Each row of numbers stands for one node and depends on some of the facts below. Use the named rows to name the rest.

Facts:
j103: fugar j116; flifomul 193
j105: flifomul 488
j106: fugar j531; flifomul 488
j114: fugar j568; flifomul 488
j116: fugar j777; flifomul 508
j130: fugar j169; flifomul 508
j132: fugar j40; flifomul 996
j147: fugar j306; flifomul 488
j15: flifomul 193
j152: fugar j738; flifomul 508
j155: fugar j558; flifomul 193
j158: fugar j748; flifomul 488
j159: fugar j656; flifomul 996
j161: fugar j170; flifomul 488
j169: flifomul 508
j170: fugar j344; flifomul 488
j172: fugar j693; flifomul 996
j180: fugar j92; flifomul 193
j190: fugar j673; flifomul 193
j199: flifomul 245
j202: fugar j394; flifomul 508
j205: fugar j999; flifomul 996
j21: fugar j158; flifomul 488
j210: fugar j243; flifomul 488
j222: fugar j557; flifomul 488
j231: fugar j542; flifomul 488
j242: fugar j984; flifomul 245
j243: fugar j523; flifomul 488
j250: fugar j565; flifomul 245
j252: fugar j71; flifomul 508
j27: flifomul 996
j282: fugar j491; flifomul 996
j285: fugar j715; flifomul 193
j286: fugar j817; flifomul 488
j299: fugar j334; flifomul 488
j305: fugar j971; flifomul 508
j306: fugar j366; flifomul 193
j323: fugar j286; flifomul 245
j332: flifomul 193
j334: fugar j705; flifomul 488
j34: fugar j485; flifomul 996
j344: fugar j520; flifomul 488
j350: fugar j73; flifomul 245
j358: fugar j643; flifomul 996
j366: fugar j586; flifomul 508
j38: fugar j578; flifomul 508
j380: fugar j518; flifomul 193
j394: flifomul 488
j396: fugar j424; flifomul 245
j4: flifomul 488
j40: fugar j130; flifomul 488
j409: flifomul 508
j421: fugar j15; flifomul 245
j424: flifomul 508
j429: fugar j469; flifomul 245
j438: flifomul 996
j443: fugar j282; flifomul 245
j46: fugar j9; flifomul 245
j466: fugar j660; flifomul 508
j469: fugar j231; flifomul 508
j485: fugar j285; flifomul 996
j486: fugar j443; flifomul 245
j489: fugar j242; flifomul 245
j491: fugar j305; flifomul 245
j497: fugar j84; flifomul 508
j50: fugar j736; flifomul 193
j509: fugar j466; flifomul 193
j518: fugar j38; flifomul 508
j520: fugar j199; flifomul 193
j523: fugar j747; flifomul 508
j531: fugar j486; flifomul 996
j536: flifomul 488
j542: fugar j152; flifomul 488
j547: fugar j809; flifomul 508
j553: fugar j358; flifomul 245
j557: fugar j760; flifomul 193
j558: fugar j202; flifomul 508
j560: fugar j759; flifomul 488
j565: fugar j106; flifomul 996
j568: fugar j602; flifomul 245
j578: fugar j604; flifomul 245
j584: flifomul 508
j586: fugar j21; flifomul 193
j591: fugar j155; flifomul 245
j60: fugar j773; flifomul 996
j602: fugar j584; flifomul 193
j604: fugar j299; flifomul 996
j605: fugar j553; flifomul 193
j608: fugar j842; flifomul 245
j623: fugar j350; flifomul 193
j629: fugar j840; flifomul 193
j632: flifomul 996
j643: fugar j429; flifomul 508
j656: flifomul 508
j660: fugar j679; flifomul 508
j673: flifomul 488
j679: fugar j751; flifomul 245
j693: fugar j591; flifomul 488
j703: fugar j250; flifomul 488
j705: fugar j396; flifomul 488
j71: fugar j205; flifomul 193
j715: fugar j46; flifomul 996
j716: fugar j849; flifomul 193
j72: flifomul 508
j721: fugar j891; flifomul 996
j725: fugar j629; flifomul 193
j73: fugar j867; flifomul 245
j734: fugar j4; flifomul 996
j736: fugar j252; flifomul 488
j738: fugar j91; flifomul 245
j747: fugar j779; flifomul 508
j748: fugar j489; flifomul 488
j751: fugar j161; flifomul 193
j758: fugar j721; flifomul 996
j759: flifomul 508
j760: fugar j421; flifomul 508
j773: fugar j210; flifomul 193
j777: fugar j547; flifomul 508
j779: fugar j438; flifomul 245
j798: fugar j605; flifomul 996
j804: fugar j222; flifomul 193
j809: flifomul 996
j817: fugar j716; flifomul 488
j818: fugar j623; flifomul 245
j82: fugar j114; flifomul 245
j84: fugar j917; flifomul 488
j840: fugar j536; flifomul 193
j842: fugar j818; flifomul 488
j849: fugar j889; flifomul 488
j85: flifomul 245
j867: fugar j85; flifomul 508
j876: fugar j509; flifomul 508
j886: fugar j27; flifomul 193
j889: fugar j409; flifomul 193
j891: fugar j190; flifomul 488
j894: fugar j734; flifomul 488
j9: flifomul 996
j91: fugar j103; flifomul 996
j917: fugar j50; flifomul 508
j92: flifomul 245
j966: flifomul 245
j971: fugar j34; flifomul 508
j984: flifomul 508
j999: flifomul 996

Some rows with their names:
[.06 -.03 -.02 -.12 .00 -.17 -.05 -.04 -.01 -.05 -.09 -.03 -.04 -.05 .08 .01 -.03 -.05 .15 .26 -.02 -.04 .08 -.02 -.05 -.03 -.03 .03 -.04 .04 .07] -> j202
[.18 -.02 -.03 .36 -.01 .08 -.02 -.08 .08 -.10 -.11 -.02 -.06 -.06 .01 -.05 -.14 .14 -.17 -.11 -.01 .07 -.03 -.04 .04 .04 .05 .05 -.05 .29 .00] -> j623
[-.09 -.03 -.02 -.05 .09 .03 .01 -.07 -.01 -.09 -.07 -.01 -.05 -.06 .10 -.01 -.14 .16 -.19 -.10 .03 .01 -.07 -.03 .12 .13 -.04 -.02 -.05 -.13 -.01] -> j842
[-.12 -.02 .01 -.10 -.01 .08 -.02 -.07 -.02 .00 .17 -.01 -.05 .10 .06 .02 -.07 -.04 -.06 .01 .00 -.02 -.05 -.01 .00 -.03 -.03 -.02 -.04 -.18 -.02] -> j106
[-.04 -.02 .04 -.07 -.02 -.06 .17 -.10 -.02 .07 -.09 -.02 .06 -.05 .00 -.05 .15 .00 .05 -.08 .00 .04 -.06 -.02 -.04 -.04 .07 -.02 .13 .12 -.02] -> j738
[-.03 -.01 -.01 .42 -.02 .09 -.04 -.09 .05 -.06 -.09 -.02 -.05 .03 -.08 -.05 -.11 .01 -.03 -.09 -.01 .05 .09 -.03 -.04 -.03 .02 .00 -.04 .07 -.01] -> j509
[-.09 -.02 .00 -.10 -.03 -.04 -.03 .12 -.01 .13 -.10 .07 .05 .07 -.08 .07 .00 -.04 .01 .00 -.01 -.05 -.05 -.02 .01 -.03 -.02 -.02 .01 -.07 -.02] -> j282
[.23 -.04 -.01 -.10 -.02 -.08 -.02 .08 -.02 .05 -.07 -.04 .17 -.05 -.03 -.06 .22 -.07 -.14 -.10 -.02 .13 -.06 -.01 -.01 .06 -.02 -.01 .02 .27 -.01] -> j568
[-.09 -.03 -.03 -.06 -.02 .23 .00 -.03 -.03 .04 -.09 -.02 .05 .05 -.06 -.05 .17 .00 .03 .02 -.01 -.01 -.01 -.03 -.05 -.03 .03 -.01 .06 -.09 -.02] -> j443
[-.01 -.04 -.01 -.10 .04 .26 -.03 .23 -.02 .01 .00 -.02 .04 -.04 -.07 -.05 .16 -.05 -.02 .14 -.01 .00 .01 -.02 -.01 .06 .09 -.01 .01 .15 -.01] -> j396
[-.10 -.03 -.01 -.06 .12 .10 -.05 -.12 -.01 -.05 .27 -.02 -.01 -.01 -.01 -.04 -.12 .05 -.02 -.03 .07 -.04 -.03 .07 .04 .00 -.03 -.02 -.04 -.18 -.01] -> j891
[.19 .00 -.01 -.12 .06 .01 -.01 .13 .05 .16 .02 .09 -.05 -.06 -.05 .12 -.01 -.04 -.15 .29 -.02 -.04 -.06 .04 .03 .16 .08 .02 .09 .46 .09] -> j438
[-.04 -.03 -.02 -.11 -.01 -.15 -.05 .22 -.02 -.08 -.09 -.03 -.04 -.02 .04 -.03 -.08 -.04 .17 .18 -.02 -.05 .04 -.02 -.04 -.04 -.01 -.01 -.04 .01 .07] -> j38
[-.10 -.02 .19 -.08 -.02 -.19 .09 -.11 -.02 .03 .20 -.02 -.04 .00 .11 -.04 -.07 -.03 -.05 -.09 .03 .03 -.06 .00 -.01 -.03 -.02 -.02 -.04 -.19 -.02] -> j231
[-.08 .01 -.01 -.07 -.02 -.20 -.03 -.01 -.02 -.09 -.09 -.02 -.05 .02 .05 .03 .06 -.03 .22 .15 -.02 -.05 .03 -.02 -.05 -.05 -.02 -.01 -.01 -.12 -.01] -> j971
[.08 .04 -.02 .52 -.02 .05 -.03 -.08 .05 -.07 .00 -.02 -.05 -.04 -.08 -.04 -.04 .03 -.03 -.11 .00 .04 .11 -.02 -.04 -.05 .04 -.01 -.04 .19 -.01] -> j520
[-.04 .01 -.02 .31 -.03 .12 -.02 -.06 .02 .02 .05 -.01 -.05 .04 -.04 -.04 .07 -.04 .01 -.06 -.01 .04 .16 -.01 -.04 -.05 .08 .01 -.03 .10 -.01] -> j285
[.02 -.02 -.01 -.15 .00 -.15 -.04 -.02 -.01 -.05 -.08 -.02 -.05 -.05 .08 .01 -.06 -.05 .15 .27 -.02 -.05 .07 -.02 -.04 -.04 -.02 .03 -.04 .04 .06] -> j558

Rows to name:
No name comes twice in this set of rows, the named rows included.
[.21 .15 .01 .31 -.05 -.22 .28 .64 -.02 -.10 .01 -.04 -.05 -.02 .08 .24 .35 -.05 -.10 .05 -.01 -.05 -.05 -.02 -.06 -.07 -.03 -.02 .14 .15 -.02] : j759
[-.08 .11 -.01 .28 .02 .34 .15 .48 -.02 -.10 .36 -.02 -.06 .11 .00 .34 .01 -.02 -.18 .29 .00 -.05 .06 .11 -.05 -.02 -.03 -.01 .04 .07 -.03] : j536
[.16 -.01 -.04 -.18 .04 -.04 .09 -.18 -.01 .43 -.09 .08 .01 -.07 .07 -.07 .36 -.05 .26 .23 -.03 .06 .06 .10 .01 .16 -.01 .10 .15 -.12 -.01] : j92
[.19 .01 -.01 -.09 .06 -.19 -.04 .27 -.01 -.09 .22 -.02 -.05 -.06 .02 .00 .15 -.05 .16 .37 -.01 -.04 .09 -.01 -.04 -.03 .04 -.02 .01 .26 .13] : j424
[.27 -.03 -.01 -.07 -.04 -.16 -.03 .03 .04 .04 .10 -.04 .02 -.04 -.01 -.05 .08 -.07 -.16 -.09 -.02 .18 -.04 .05 -.03 -.03 -.02 .00 -.04 .41 .00] : j602
[.17 .11 .23 .02 -.03 -.20 .17 -.08 .04 .12 .13 .03 .03 -.05 -.07 .03 .18 -.04 .02 .00 -.01 -.04 -.09 .00 .03 -.03 .04 -.02 .19 .39 .03] : j809
[.44 -.02 -.01 -.12 -.03 -.23 -.04 .13 -.01 -.09 .18 -.05 .04 -.07 .06 -.04 .26 -.07 .03 .12 -.01 -.02 -.05 .07 -.03 -.04 -.03 -.02 .01 .38 .12] : j584
[.48 .15 -.03 -.08 -.02 -.23 .11 -.10 -.01 -.09 -.10 -.03 -.04 -.06 .08 .21 -.09 -.04 -.18 .07 .00 -.04 -.04 .09 -.05 .06 -.04 .04 .17 .46 .04] : j169
[.04 -.05 -.01 -.15 -.03 -.02 -.04 .04 -.03 .08 -.11 -.04 .22 -.03 -.02 -.06 .07 -.06 -.14 -.09 -.01 .15 -.07 -.02 -.04 .07 -.02 -.02 -.03 .07 -.02] : j82
[-.08 -.03 -.05 -.18 -.03 -.04 -.04 -.21 .14 .49 -.12 .07 -.05 -.06 .11 -.06 -.10 -.06 .25 -.09 -.03 .16 .16 .04 -.05 .04 -.02 .14 -.04 -.18 -.01] : j180

Now the same nodes, written a new way:
Some nodes and their rows:
[.22 .24 -.09 -.21 .11 -.35 .24 .17 -.11 .21 -.07 -.09 .14 -.20 .19] -> j92
[.61 .00 -.15 -.20 .28 -.46 .14 .30 -.15 .10 -.38 -.29 -.33 -.07 .28] -> j486
[.11 .04 -.09 -.24 -.18 -.07 .02 .05 -.15 .17 -.21 -.10 .14 -.10 .21] -> j344
[.09 .14 -.03 -.21 -.04 -.21 .11 .11 -.11 .25 -.17 -.16 .17 -.02 .13] -> j520
[.20 .23 -.09 -.21 .05 -.30 .22 .16 -.14 .22 -.08 -.09 .15 -.18 .19] -> j199
[.26 .05 -.17 -.24 -.02 -.77 .10 -.03 -.05 .24 -.20 -.03 .17 -.25 .11] -> j553
[.17 .15 -.10 -.14 .12 -.27 .21 .10 .03 .14 -.10 -.08 .10 -.19 .21] -> j891
[.17 .37 -.15 -.06 .14 -.41 .25 .15 .00 .11 -.23 -.04 .23 -.04 .24] -> j747
[.47 .43 .05 -.45 .15 -.09 .07 .28 .12 .06 .14 -.02 .00 -.02 .03] -> j116
[.18 .29 -.11 -.21 .21 -.30 .17 .16 -.02 .16 -.15 -.06 .25 -.11 .19] -> j409
[.13 .25 -.10 -.30 .10 -.34 .21 .13 .01 .17 -.18 -.17 .10 -.20 .18] -> j172
[.11 -.24 .10 -.33 .20 -.26 .43 .34 .09 .16 -.29 .07 .21 -.36 .06] -> j334
[.09 .23 -.10 -.26 .43 -.31 -.26 .20 .02 .44 -.14 -.07 .07 -.32 .27] -> j917
[.22 .32 -.14 -.08 .04 -.47 .32 .16 -.09 .17 -.15 -.07 .11 -.12 .23] -> j818
[.17 -.11 .06 -.39 .26 -.32 .30 .33 .03 .16 -.34 .04 .32 -.26 .04] -> j38
[.15 .25 -.08 -.26 .25 -.32 .15 .14 -.04 .12 -.10 -.10 .27 -.12 .21] -> j984
[.17 .35 -.13 -.12 .16 -.37 .22 .15 -.01 .12 -.20 -.05 .24 -.06 .23] -> j867
[.11 .05 -.03 -.27 -.05 -.24 .06 .10 -.13 .24 -.19 -.18 .14 -.02 .12] -> j509

Rows to name:
No name comes twice in this set of rows, the named rows included.
[.07 -.05 -.02 -.33 -.31 -.05 -.09 .06 -.28 .26 -.30 -.19 .19 .05 .11] : j751
[.65 .00 -.18 -.22 .30 -.41 .17 .25 -.14 .13 -.35 -.31 -.27 -.11 .23] : j443
[.40 .41 .02 -.39 .17 -.11 .09 .27 .09 .08 .09 -.03 .06 -.05 .07] : j777
[.43 -.05 -.11 -.14 .24 -.39 .08 .27 -.02 .02 -.37 -.23 -.36 -.06 .34] : j106
[.15 .07 -.19 -.34 -.06 -.82 .06 -.12 .09 .21 -.30 -.08 .16 -.27 .08] : j358
[.16 .05 -.09 -.21 .07 -.62 .11 .00 .02 .25 -.18 -.11 .16 -.12 .09] : j605
[.10 -.30 .12 -.36 .20 -.26 .46 .35 .09 .15 -.32 .07 .23 -.38 .03] : j299
[.35 .24 -.18 -.22 .17 -.24 .33 .04 -.09 .30 -.03 -.14 .28 -.26 .09] : j46
[.57 .07 -.22 -.31 .31 -.32 .21 .14 -.01 .15 -.41 -.39 -.18 -.16 .17] : j282
[.45 .44 .07 -.57 -.01 -.18 .09 .23 .18 .08 .16 -.09 -.15 -.11 -.04] : j91
[.17 -.01 -.08 -.36 -.34 -.09 -.07 .10 -.37 .23 -.26 -.13 .17 -.06 .16] : j679
[.32 .12 -.09 -.27 .20 -.44 .12 .28 -.02 .06 -.40 -.28 -.27 -.09 .29] : j565
[.19 .21 -.10 -.27 .26 -.33 .02 .16 -.01 .22 -.17 -.07 .18 -.17 .20] : j497
[.02 .31 -.10 -.28 .24 -.30 .00 .17 .04 .36 -.14 -.15 .03 -.33 .25] : j205
[.05 .27 -.10 -.24 .49 -.29 -.33 .22 .02 .49 -.13 -.05 .05 -.36 .29] : j252

